Below is a small trained network, with its code and all its weights. Each question gives an input and a target symbol and asks what happens when units are switched off, that is, made to give their printed mean instead of their output.

import numpy as np


def w(rows, s, z=0):
    codes = np.array(rows[::2]) - 128.0
    scale = np.full(codes.shape[1], s)
    scale[-1] = z or s
    return codes * scale


def norm(h):
    return h / np.sqrt((h * h).mean(-1, keepdims=True) + 1e-5)


def f(y):
    return y / 2 * (1 + np.tanh(0.7978845608 * (y + 0.044715 * y**3)))


def softmax(a):
    e = np.exp(a - a.max(-1, keepdims=True))
    return e / e.sum(-1, keepdims=True)


def log_softmax(a):
    a = a - a.max(-1, keepdims=True)
    return a - np.log(np.exp(a).sum(-1, keepdims=True))


def net(x, mask):
    ids = ['ΔΞΦβγεζημπστψω'.index(c) for c in x.split()]
    T = len(ids)
    res = E[ids] + P[:T]
    u = 0
    for l in range(2):
        q, k, v = (norm(res) @ M[l].T for M in (Q, K, V))
        z = softmax(np.where(np.tri(T) > 0, q @ k.T / 3**0.5, -1e9)) @ v
        res = res + np.where(mask[u], z, O[l][:, -1]) @ O[l][:, :-1]
        u += 1
        y = f(norm(res) @ A[l][:, :-1].T + A[l][:, -1])
        res = res + np.where(mask[u : u + 4], y, B[l][:, -1]) @ B[l][:, :-1]
        u += 4
    return log_softmax(norm(res)[-1] @ U[:, :-1].T + U[:, -1])


Q, K, V, O, A, B = {}, {}, {}, {}, {}, {}
E = w([
[152,98,140,96,50,139,175],'Δ',
[123,94,200,150,151,109,155],'Ξ',
[169,97,91,95,70,116,169],'Φ',
[158,106,47,74,102,139,155],'β',
[156,93,73,135,76,153,107],'γ',
[177,127,148,30,175,109,163],'ε',
[137,223,138,102,93,81,82],'ζ',
[203,93,14,113,154,112,104],'η',
[84,139,99,106,56,87,180],'μ',
[125,154,100,150,213,105,144],'π',
[217,90,141,83,120,74,210],'σ',
[107,167,164,137,81,38,80],'τ',
[162,254,150,125,91,163,137],'ψ',
[134,114,189,67,165,177,75],'ω',
],0.016)
P = w([
[253,120,222,163,205,72,117],'0',
[225,121,183,140,189,90,109],'1',
[198,121,152,127,176,103,102],'2',
[178,116,123,120,170,119,94],'3',
[167,115,109,110,155,135,94],'4',
[153,109,93,106,151,139,92],'5',
[139,108,84,101,135,150,87],'6',
[131,107,72,101,129,160,85],'7',
[117,102,66,96,114,163,78],'8',
[107,93,62,96,101,169,71],'9',
[101,97,58,91,88,175,68],'10',
[91,104,43,88,93,180,70],'11',
],0.005)
Q[0] = w([
[99,154,112,108,54,133,105],'L0H1',
[67,128,197,186,163,130,79],'L0H1',
[112,178,77,250,125,114,149],'L0H1',
],0.011)
K[0] = w([
[115,183,120,121,64,4,62],'L0H1',
[202,54,218,185,255,101,176],'L0H1',
[174,219,83,245,156,147,223],'L0H1',
],0.0062)
V[0] = w([
[111,158,136,158,117,3,93],'L0H1',
[194,116,167,168,155,171,112],'L0H1',
[135,164,72,150,160,114,221],'L0H1',
],0.0056)
O[0] = w([
[168,91,67,127,130,135,150,131],'L0H1',
[3,134,69,120,119,216,81,193],'L0H1',
[74,153,90,15,147,106,176,6],'L0H1',
],0.0074,0.0018)
A[0] = w([
[192,24,170,65,147,188,103,254],'L0N1',
[113,185,214,121,213,129,63,156],'L0N2',
[106,60,106,151,118,55,153,62],'L0N3',
[152,104,164,100,164,224,2,199],'L0N4',
],0.0073,0.0033)
B[0] = w([
[148,118,119,66,254,96,129,254],'L0N1',
[148,110,176,237,218,151,42,192],'L0N2',
[150,172,108,176,166,141,141,133],'L0N3',
[138,96,85,78,211,184,83,229],'L0N4',
],0.0096,0.0084)
Q[1] = w([
[112,132,44,141,130,74,172],'L1H1',
[228,78,74,149,97,91,113],'L1H1',
[7,176,205,160,139,114,110],'L1H1',
],0.012)
K[1] = w([
[135,147,63,182,105,98,139],'L1H1',
[147,125,113,144,36,123,73],'L1H1',
[102,98,172,124,246,95,145],'L1H1',
],0.012)
V[1] = w([
[95,112,91,151,185,227,254],'L1H1',
[83,68,100,194,82,126,178],'L1H1',
[1,60,132,148,141,43,108],'L1H1',
],0.0084)
O[1] = w([
[220,177,129,81,13,139,112,70],'L1H1',
[252,49,117,115,220,75,113,2],'L1H1',
[128,58,78,33,149,143,173,63],'L1H1',
],0.011,0.0072)
A[1] = w([
[63,159,115,120,186,204,80,113],'L1N1',
[112,210,118,102,63,88,154,145],'L1N2',
[155,175,176,254,179,118,50,253],'L1N3',
[224,15,108,163,154,62,128,119],'L1N4',
],0.0086,0.0062)
B[1] = w([
[111,94,176,125,125,71,146,225],'L1N1',
[146,94,129,163,140,146,117,168],'L1N2',
[152,184,83,180,4,139,120,247],'L1N3',
[212,52,167,87,50,121,39,147],'L1N4',
],0.015,0.012)
U = w([
[95,73,213,114,97,202,176,99],'Δ',
[121,113,128,124,128,136,133,85],'Ξ',
[184,68,109,228,157,195,159,22],'Φ',
[109,128,50,80,120,216,167,203],'β',
[34,101,133,31,69,110,80,15],'γ',
[106,185,178,81,137,83,125,91],'ε',
[17,92,161,218,145,54,147,26],'ζ',
[107,192,35,62,145,78,101,114],'η',
[209,79,125,96,90,94,90,144],'μ',
[116,159,145,84,149,104,126,148],'π',
[174,187,143,112,187,127,191,254],'σ',
[88,8,92,148,179,118,151,195],'τ',
[146,204,115,172,48,120,121,169],'ψ',
[130,146,143,162,198,163,31,95],'ω',
],0.014,0.0051)

Each question gives the input, a string of symbols that net reads in full, and the target symbol t.
The units are the heads (3 rows each of Q, K, V and O) and the neurons (one row each of A and B). Each row of codes is followed by its name. A weight is (code - 128) times the scale printed after its matrix; where a second scale follows, it is the last column's (O, A, B and U).
mask holds one flag per unit, layer by layer, with each layer's heads first. A switched-off unit (its flag False) gives its mean, the last column of its rows in O or B, instead of its output. The means were averaged over made-up inputs and are rounded, as every weight is.
A unit's drop is (log p(t) with every unit on - log p(t) with that unit switched off) / (log p(t) with every unit on - log p(t) with every unit switched off).
The circuit of an input: a set's keep is (log p(t) with only the set's units on - log p(t) with every unit switched off) / (log p(t) with every unit on - log p(t) with every unit switched off). Starting from all 10 units, units are removed one at a time, each time the one whose removal leaves the highest keep (on an exact tie, the one counted first), for as long as the keep stays at least 0.8.
units of the circuit, in order: the units of the circuit, biggest drop first
unit that matters most: the unit with the biggest drop
top k neurons: the k neurons with the biggest drops, biggest first
k most important neurons of layer l: the k neurons of layer l with the biggest drops, biggest first
input γ σ σ σ η ω τ ω σ μ Φ, target μ: top neuron => [L1N4]
input τ ω ω ζ π π Δ Δ τ, target ζ: units of the circuit, in order => [L1H1, L0H1, L0N1]
input ω η σ Δ γ, target γ: top 3 neurons => [L0N2, L1N3, L1N1]
input σ γ ζ η τ ω Φ, target τ: units of the circuit, in order => [L0N1, L1H1, L0N2]
input β γ ε ζ ω π Ξ ω Φ Δ τ η, target τ: units of the circuit, in order => [L0N1, L1H1]
input Δ μ ε Φ η σ π ω ε τ σ, target τ: units of the circuit, in order => [L1H1, L0N1]
input ω ζ ω ε η π π σ, target ζ: units of the circuit, in order => [L1H1, L0N1]
input σ τ ζ Φ η π π σ γ, target ζ: units of the circuit, in order => [L0N1, L1H1]
input μ β η, target μ: units of the circuit, in order => [L1H1, L0N1, L1N4]
input γ ω ζ η, target ζ: units of the circuit, in order => [L0N1, L1H1]
input Ξ Ξ σ γ σ γ ω π Δ η, target η: 3 most important neurons of layer 1 => [L1N3, L1N4, L1N2]
input π ψ σ π ε μ γ τ π η γ π, target β: top 2 neurons => [L0N2, L0N4]
input Δ Δ Δ, target Δ: top 3 neurons => [L1N3, L0N1, L0N2]
input μ ζ σ ω π σ, target ζ: unit that matters most => L0H1
input σ π π Ξ η π τ ψ τ, target ζ: top 2 neurons => [L0N2, L1N3]
input μ π η, target μ: units of the circuit, in order => [L1N4, L1H1, L0N1]
input π π ω ω γ π, target τ: top 3 neurons => [L1N3, L1N2, L0N4]
input ω ω π ω ω π Δ π σ ε σ π, target β: 2 most important neurons of layer 0 => [L0N2, L0N1]
input π σ ψ σ μ ω Φ, target μ: top 2 neurons => [L0N2, L1N4]
input σ μ γ ω Δ τ π ζ η, target ζ: units of the circuit, in order => [L0H1, L1H1, L0N1]
input Ξ τ ψ ω ε η, target ψ: top 3 neurons => [L0N1, L1N3, L0N2]
input γ σ ψ τ ω η ω μ σ Δ, target μ: units of the circuit, in order => [L1H1, L0N1]
input σ γ Φ γ Φ, target Φ: top 4 neurons => [L1N2, L0N4, L1N3, L0N2]
input σ σ π ψ ω ω π β ψ Δ π η, target ψ: units of the circuit, in order => [L1H1]
input σ π ω ψ π ω Δ ζ β π, target τ: top 2 neurons => [L1N3, L0N4]
input ε π β π γ Ξ ω Ξ ω Δ γ, target γ: top 2 neurons => [L1N3, L0N2]
input ω π π ζ σ γ η γ ω ε Φ, target ζ: top neuron => [L0N1]
